Here is a tiny trained network, its code and every weight. The questions are about switching its units off for an input and a class, where a switched-off unit gives its printed mean instead of its output.

import numpy as np


def w(rows, s, z=0):
    codes = np.array(rows[::2]) - 128.0
    scale = np.full(codes.shape[1], s)
    scale[-1] = z or s
    return codes * scale


def f(y):
    return np.maximum(y, 0)


def log_softmax(a):
    a = a - a.max(-1, keepdims=True)
    return a - np.log(np.exp(a).sum(-1, keepdims=True))


def net(x, mask):
    res = np.array(x, float).reshape(1, 7) / 4 @ E
    y = f(res @ A[0][:, :-1].T + A[0][:, -1])
    res = res + np.where(mask, y, B[0][:, -1]) @ B[0][:, :-1]
    return log_softmax(res[-1] @ U[:, :-1].T + U[:, -1])


A, B = {}, {}
E = w([
[45,241,216,119,133,211,112,114],'x0',
[128,159,29,145,135,190,133,67],'x1',
[39,107,94,86,144,117,176,158],'x2',
[128,131,131,129,128,128,127,131],'x3',
[76,141,114,245,178,92,107,156],'x4',
[209,165,105,98,255,70,253,144],'x5',
[131,127,130,127,130,127,129,129],'x6',
],0.0075)
A[0] = w([
[71,141,144,236,211,100,112,134,17],'n1',
[121,174,19,138,154,202,125,63,9],'n2',
[119,109,231,114,143,73,126,166,24],'n3',
[161,131,143,5,107,158,131,101,1],'n4',
[88,214,190,118,167,180,133,119,14],'n5',
[2,122,90,67,151,107,184,154,63],'n6',
[176,178,131,105,221,113,195,134,7],'n7',
[114,139,113,206,111,95,143,152,46],'n8',
[239,187,185,193,125,146,107,95,88],'n9',
],0.013,0.009)
B[0] = w([
[164,178,101,69,80,185,167,103,221],'n1',
[145,111,251,128,111,81,152,191,200],'n2',
[144,133,229,144,123,102,162,153,205],'n3',
[179,184,87,118,96,211,165,153,207],'n4',
[147,76,50,155,96,59,142,124,227],'n5',
[131,95,145,94,212,154,71,116,217],'n6',
[74,129,117,162,54,136,101,123,255],'n7',
[170,118,124,63,79,156,153,120,161],'n8',
[93,94,130,70,209,146,94,117,234],'n9',
],0.02,0.0073)
U = w([
[195,165,113,102,106,176,179,110,68],'0',
[136,127,236,148,138,70,173,162,108],'1',
[31,103,158,177,15,161,8,95,104],'2',
[223,23,39,151,141,22,164,113,133],'3',
[112,95,142,99,220,148,80,96,65],'4',
[123,145,136,160,143,105,152,114,248],'5',
[110,157,137,150,148,106,153,91,240],'6',
[110,234,113,255,218,81,171,103,81],'7',
],0.0077,0.014)

Each question gives the input, the list of numbers given to net, and the class t.
The units are the neurons (one row each of A and B). Each row of codes is followed by its name. A weight is (code - 128) times the scale printed after its matrix; where a second scale follows, it is the last column's (A, B and U).
mask holds one flag per neuron, in row order. A switched-off neuron (its flag False) gives its mean, the last column of its row in B, instead of its output. The means were averaged over made-up inputs and are rounded, as every weight is.
A unit's drop is (log p(t) with every unit on - log p(t) with that unit switched off) / (log p(t) with every unit on - log p(t) with every unit switched off).
The circuit of an input: a set's keep is (log p(t) with only the set's units on - log p(t) with every unit switched off) / (log p(t) with every unit on - log p(t) with every unit switched off). Starting from all 9 units, units are removed one at a time, each time the one whose removal leaves the highest keep (on an exact tie, the one counted first), for as long as the keep stays at least 0.8.
units of the circuit, in order: the units of the circuit, biggest drop first
most important unit: the unit with the biggest drop
top k neurons: the k neurons with the biggest drops, biggest first
drop of u: that unit's drop, to one decimal
input [6,-4,6,0,-8,4,3], class 0: units of the circuit, in order	[n4]
input [-3,4,-7,-6,-6,-1,-3], class 4: top 2 neurons	[n9, n1]
input [0,-2,7,-7,-4,7,-1], class 2: top 2 neurons	[n7, n9]
input [1,1,5,4,-3,3,-5], class 4: top 2 neurons	[n6, n5]
input [-3,-5,-8,-3,-8,6,5], class 0: top 2 neurons	[n4, n6]
input [-3,-6,-2,2,0,-5,0], class 1: units of the circuit, in order	[n7, n3]
input [5,-1,-8,-2,-8,-2,-7], class 0: top 2 neurons	[n4, n6]
input [7,-5,3,-6,2,5,5], class 3: top 2 neurons	[n5, n2]
input [0,2,-2,-3,4,-1,-2], class 0: units of the circuit, in order	[n7, n1]
input [-4,1,-1,-6,7,-3,3], class 0: units of the circuit, in order	[n1, n8]
input [7,2,-2,-3,-5,-6,-1], class 3: units of the circuit, in order	[n5, n7]
input [-6,6,-8,-6,6,-3,-4], class 4: top 3 neurons	[n9, n5, n7]
input [7,-8,6,1,4,-6,-6], class 1: top 2 neurons	[n3, n7]
input [5,-5,-8,1,3,-7,4], class 4: most important unit	n9
input [-2,-6,0,1,7,3,5], class 0: top 3 neurons	[n1, n8, n2]
input [8,-5,1,-5,-3,-5,-8], class 3: top 2 neurons	[n5, n7]
input [-1,-5,7,7,0,1,-4], class 4: top 2 neurons	[n6, n2]
input [8,-1,1,-4,-2,-7,-5], class 3: drop of n7	0.2
input [6,-7,-6,-3,-3,-4,-3], class 1: drop of n3	1.2
input [8,-7,-8,5,4,8,8], class 2: drop of n3	-0.1
input [-3,5,-1,3,-7,-7,2], class 0: most important unit	n4
